Below are the code and all the weights of a small trained network. Each question names an input and a class and asks about switching units off, where a switched-off unit gives its printed mean instead of its output.

import numpy as np


def w(rows, s, z=0):
    codes = np.array(rows[::2]) - 128.0
    scale = np.full(codes.shape[1], s)
    scale[-1] = z or s
    return codes * scale


def norm(h):
    return h / np.sqrt((h * h).mean(-1, keepdims=True) + 1e-5)


def f(y):
    return y / 2 * (1 + np.tanh(0.7978845608 * (y + 0.044715 * y**3)))


def log_softmax(a):
    a = a - a.max(-1, keepdims=True)
    return a - np.log(np.exp(a).sum(-1, keepdims=True))


def net(x, mask):
    res = np.array(x, float).reshape(1, 8) / 4 @ E
    u = 0
    for l in range(2):
        y = f(norm(res) @ A[l][:, :-1].T + A[l][:, -1])
        res = res + np.where(mask[u : u + 16], y, B[l][:, -1]) @ B[l][:, :-1]
        u += 16
    return log_softmax(norm(res)[-1] @ U[:, :-1].T + U[:, -1])


A, B = {}, {}
E = w([
[135,138,137,118,136,132,128],'x0',
[125,144,134,126,145,139,127],'x1',
[136,127,129,127,119,123,127],'x2',
[82,186,180,174,144,15,150],'x3',
[143,149,195,198,78,224,237],'x4',
[107,107,122,134,145,130,143],'x5',
[96,39,253,190,117,140,12],'x6',
[121,157,126,139,141,144,118],'x7',
],0.0055)
A[0] = w([
[131,146,119,173,141,94,110,95],'0.n0',
[187,71,70,116,141,199,98,252],'0.n1',
[77,161,87,72,109,122,97,141],'0.n2',
[72,163,188,142,126,85,98,90],'0.n3',
[88,71,235,162,103,162,76,51],'0.n4',
[108,204,132,86,133,136,166,164],'0.n5',
[134,91,88,178,160,112,61,92],'0.n6',
[125,165,66,74,149,71,82,117],'0.n7',
[160,105,31,111,195,58,115,177],'0.n8',
[91,138,142,150,138,68,162,156],'0.n9',
[168,71,145,125,115,167,158,89],'0.n10',
[149,127,152,98,120,99,170,136],'0.n11',
[84,125,222,118,72,174,148,61],'0.n12',
[111,122,138,142,140,65,126,117],'0.n13',
[159,66,146,147,186,80,2,76],'0.n14',
[150,68,147,150,196,97,68,72],'0.n15',
],0.0078,0.0043)
B[0] = w([
[142,84,105,97,127,101,122,128],'0.n0',
[94,144,157,131,61,253,95,254],'0.n1',
[176,64,171,149,144,136,137,164],'0.n2',
[181,171,87,74,162,103,139,157],'0.n3',
[228,94,107,150,236,105,45,204],'0.n4',
[106,63,117,167,56,108,142,170],'0.n5',
[122,150,189,77,116,147,132,157],'0.n6',
[175,118,137,205,201,116,125,199],'0.n7',
[208,64,176,231,150,169,45,228],'0.n8',
[140,155,90,119,116,84,173,159],'0.n9',
[144,118,87,66,83,144,112,147],'0.n10',
[96,173,94,192,120,144,146,136],'0.n11',
[149,97,60,246,135,90,140,157],'0.n12',
[141,197,101,87,154,93,134,144],'0.n13',
[20,170,140,60,77,137,158,222],'0.n14',
[94,173,120,122,111,121,138,169],'0.n15',
],0.006,0.007)
A[1] = w([
[103,99,141,91,122,146,121,4],'1.n0',
[169,140,147,123,168,170,72,211],'1.n1',
[167,137,114,173,105,172,125,132],'1.n2',
[148,98,118,150,121,203,113,140],'1.n3',
[171,135,187,127,178,61,133,119],'1.n4',
[139,162,126,185,162,75,185,164],'1.n5',
[173,129,101,164,110,91,105,162],'1.n6',
[160,140,129,195,143,62,175,140],'1.n7',
[155,99,149,79,73,240,172,48],'1.n8',
[73,196,150,16,125,77,120,129],'1.n9',
[156,68,174,134,170,98,72,104],'1.n10',
[143,61,80,172,103,154,125,245],'1.n11',
[129,96,91,94,88,122,157,127],'1.n12',
[110,149,110,3,133,182,94,83],'1.n13',
[170,129,141,182,95,189,124,183],'1.n14',
[79,164,85,119,49,139,211,130],'1.n15',
],0.011,0.0027)
B[1] = w([
[124,117,143,160,100,170,137,134],'1.n0',
[147,20,130,101,59,152,141,245],'1.n1',
[130,115,104,73,153,120,116,209],'1.n2',
[147,139,50,68,142,159,132,247],'1.n3',
[121,161,161,131,200,80,145,190],'1.n4',
[138,73,158,164,88,135,85,206],'1.n5',
[115,130,179,111,161,184,157,176],'1.n6',
[90,63,202,205,110,120,110,214],'1.n7',
[146,158,139,161,217,42,135,250],'1.n8',
[122,157,57,23,141,144,96,176],'1.n9',
[110,203,88,137,114,138,188,221],'1.n10',
[138,195,142,91,139,123,110,239],'1.n11',
[109,185,100,141,150,154,137,133],'1.n12',
[69,123,218,230,45,100,170,197],'1.n13',
[124,132,89,85,181,83,125,254],'1.n14',
[119,183,83,159,2,147,228,193],'1.n15',
],0.0077,0.0079)
U = w([
[197,84,45,50,192,195,87,202],'0',
[144,76,202,219,193,75,114,250],'1',
[134,222,29,96,109,147,217,56],'2',
[94,122,131,207,5,114,203,38],'3',
[40,85,183,87,23,182,84,112],'4',
[54,189,129,43,163,42,93,52],'5',
],0.016,0.0018)

Each question gives the input, the list of numbers given to net, and the class t.
The units are the neurons (one row each of A and B). Each row of codes is followed by its name. A weight is (code - 128) times the scale printed after its matrix; where a second scale follows, it is the last column's (A, B and U).
mask holds one flag per neuron, layer by layer. A switched-off neuron (its flag False) gives its mean, the last column of its row in B, instead of its output. The means were averaged over made-up inputs and are rounded, as every weight is.
A unit's drop is (log p(t) with every unit on - log p(t) with that unit switched off) / (log p(t) with every unit on - log p(t) with every unit switched off).
The circuit of an input: a set's keep is (log p(t) with only the set's units on - log p(t) with every unit switched off) / (log p(t) with every unit on - log p(t) with every unit switched off). Starting from the 12 units with the biggest drops (on a tie, the unit counted first), units are removed one at a time, each time the one whose removal leaves the highest keep (on an exact tie, the one counted first), for as long as the keep stays at least 0.8.
units of the circuit, in order: the units of the circuit, biggest drop first
top k neurons: the k neurons with the biggest drops, biggest first
top k neurons in layer l: the k neurons of layer l with the biggest drops, biggest first
drop of u: that unit's drop, to one decimal
input [4,6,-4,-1,1,7,7,-1], class 0: units of the circuit, in order	[1.n13; 1.n7]
input [-8,-3,1,1,-8,7,5,-7], class 5: units of the circuit, in order	[1.n10]
input [-6,0,6,-6,0,-1,-6,4], class 0: top 2 neurons in layer 0	[0.n14; 0.n8]
input [-8,4,8,-5,8,-6,-1,-4], class 2: top 2 neurons in layer 0	[0.n8; 0.n4]
input [-4,1,-3,1,-1,-3,2,0], class 5: top 2 neurons in layer 0	[0.n1; 0.n4]
input [-5,6,4,8,0,-6,2,0], class 5: top 2 neurons	[0.n8; 1.n9]
input [2,7,-6,0,-1,-4,0,8], class 0: top 3 neurons	[1.n15; 1.n1; 1.n13]
input [-6,2,4,-5,6,1,-1,1], class 2: top 3 neurons	[0.n8; 0.n4; 1.n15]
input [-7,1,2,3,0,-8,2,-2], class 5: top 2 neurons	[0.n8; 1.n9]
input [3,4,3,0,-6,8,0,-1], class 0: top 2 neurons	[0.n7; 0.n8]
input [-8,0,1,8,2,1,-4,3], class 3: top 2 neurons	[0.n4; 1.n15]
input [-4,1,-3,-6,0,6,3,6], class 4: top 3 neurons in layer 0	[0.n8; 0.n7; 0.n2]
input [8,-3,-4,0,-8,0,-1,4], class 0: top 2 neurons	[0.n8; 1.n13]
input [-7,-2,-5,6,-8,1,0,-1], class 1: units of the circuit, in order	[0.n8]
input [-2,0,8,1,-3,5,-7,5], class 1: top 2 neurons in layer 0	[0.n1; 0.n7]
input [1,-8,-3,2,8,1,1,8], class 1: top 2 neurons	[0.n14; 0.n1]
input [6,-7,2,1,-6,5,-2,-4], class 1: top 2 neurons in layer 0	[0.n7; 0.n1]
input [4,2,-6,2,-8,2,6,-5], class 5: top 2 neurons	[0.n1; 1.n9]
input [0,2,-2,0,7,-3,5,-2], class 0: top 2 neurons in layer 1	[1.n13; 1.n8]
input [8,-1,7,4,6,-2,-7,-7], class 3: top neuron	[0.n1]
input [-5,-1,-6,0,3,1,1,8], class 0: drop of 0.n7	0.1
input [5,-2,3,3,5,-6,1,-3], class 1: drop of 0.n14	0.2
input [-3,6,1,-3,-7,-5,1,-1], class 4: drop of 0.n14	1.0
